Rows are numbered. After the first two, each row is followed by the number of the nearest row among all rows above it, by straight-line distance.
0: | +1.05 | +0.40 | +0.01 | -0.64 | -1.26 | -2.80 | +2.14 | -3.05 | -0.54 | -0.56 | +1.39 | +0.71 | -1.55 |
1: | -0.16 | -0.77 | +3.04 | +1.54 | +0.28 | -0.14 | +1.91 | +0.97 | -1.75 | -0.59 | +2.89 | -0.06 | -0.17 |
2: | -1.22 | -1.31 | -0.11 | +0.37 | +1.65 | -0.87 | +3.18 | -0.62 | +0.19 | +1.09 | +0.35 | -1.39 | +0.69 |  1
3: | +0.83 | -0.36 | +3.18 | -2.41 | +0.86 | -1.73 | +0.62 | +4.59 | +0.21 | +0.15 | +2.53 | +2.10 | -0.25 |  1
4: | +0.86 | +1.44 | +0.71 | +1.03 | -1.50 | +2.92 | -4.42 | +3.90 | -1.41 | -1.79 | +0.99 | +0.62 | +0.49 |  1
5: | -1.96 | -0.65 | +2.56 | -0.37 | -0.71 | +0.08 | +0.73 | +2.61 | -1.03 | +0.11 | +0.53 | -2.16 | -0.03 |  1
6: | +0.03 | +0.38 | -1.34 | -4.88 | -1.60 | +2.59 | -2.96 | -6.25 | +2.09 | +1.65 | +2.31 | +1.35 | -0.07 |  0
7: | -1.88 | -1.25 | +2.66 | +2.20 | +0.30 | -5.68 | +3.84 | -0.73 | +0.07 | +1.46 | -2.58 | -0.92 | -0.94 |  2
8: | +1.46 | -0.18 | -0.13 | +1.01 | -0.43 | -2.39 | -1.62 | -4.24 | +0.43 | -1.95 | -1.79 | +1.04 | -1.39 |  0
9: | -0.33 | +0.72 | -0.33 | -0.33 | +0.33 | +1.30 | -1.26 | +1.75 | -0.48 | -2.83 | -0.20 | -1.77 | +1.34 |  5
10: | +0.96 | +0.08 | +3.17 | +1.50 | +1.24 | +0.92 | +2.40 | -0.32 | -0.59 | +1.77 | +1.85 | +1.65 | +1.06 |  1
11: | +0.64 | -2.32 | +0.11 | -1.70 | +0.80 | -0.11 | -5.03 | -2.40 | -1.75 | +0.68 | +0.43 | -1.70 | -0.28 |  8
12: | +0.81 | -0.35 | +1.78 | +0.95 | -0.62 | -2.47 | -0.24 | -2.25 | +1.99 | -1.28 | -2.68 | +0.37 | -1.86 |  8
13: | +0.45 | +0.13 | -1.23 | +0.36 | -1.15 | -0.56 | -3.41 | +5.17 | -0.37 | +0.68 | -0.62 | -0.54 | +1.23 |  4
14: | +2.33 | -1.07 | -3.35 | -2.66 | +0.58 | -2.78 | -1.08 | -1.88 | -0.98 | -0.80 | +1.53 | +0.80 | -0.26 |  0
15: | +0.31 | +1.32 | -0.62 | -1.93 | -0.25 | -2.34 | -1.48 | +4.18 | -0.41 | -2.24 | -0.36 | +1.66 | +0.20 |  13
16: | -1.91 | -0.13 | -0.97 | +0.16 | +1.24 | +0.48 | +1.39 | +0.05 | -1.31 | -1.56 | -1.04 | -2.97 | +0.75 |  9
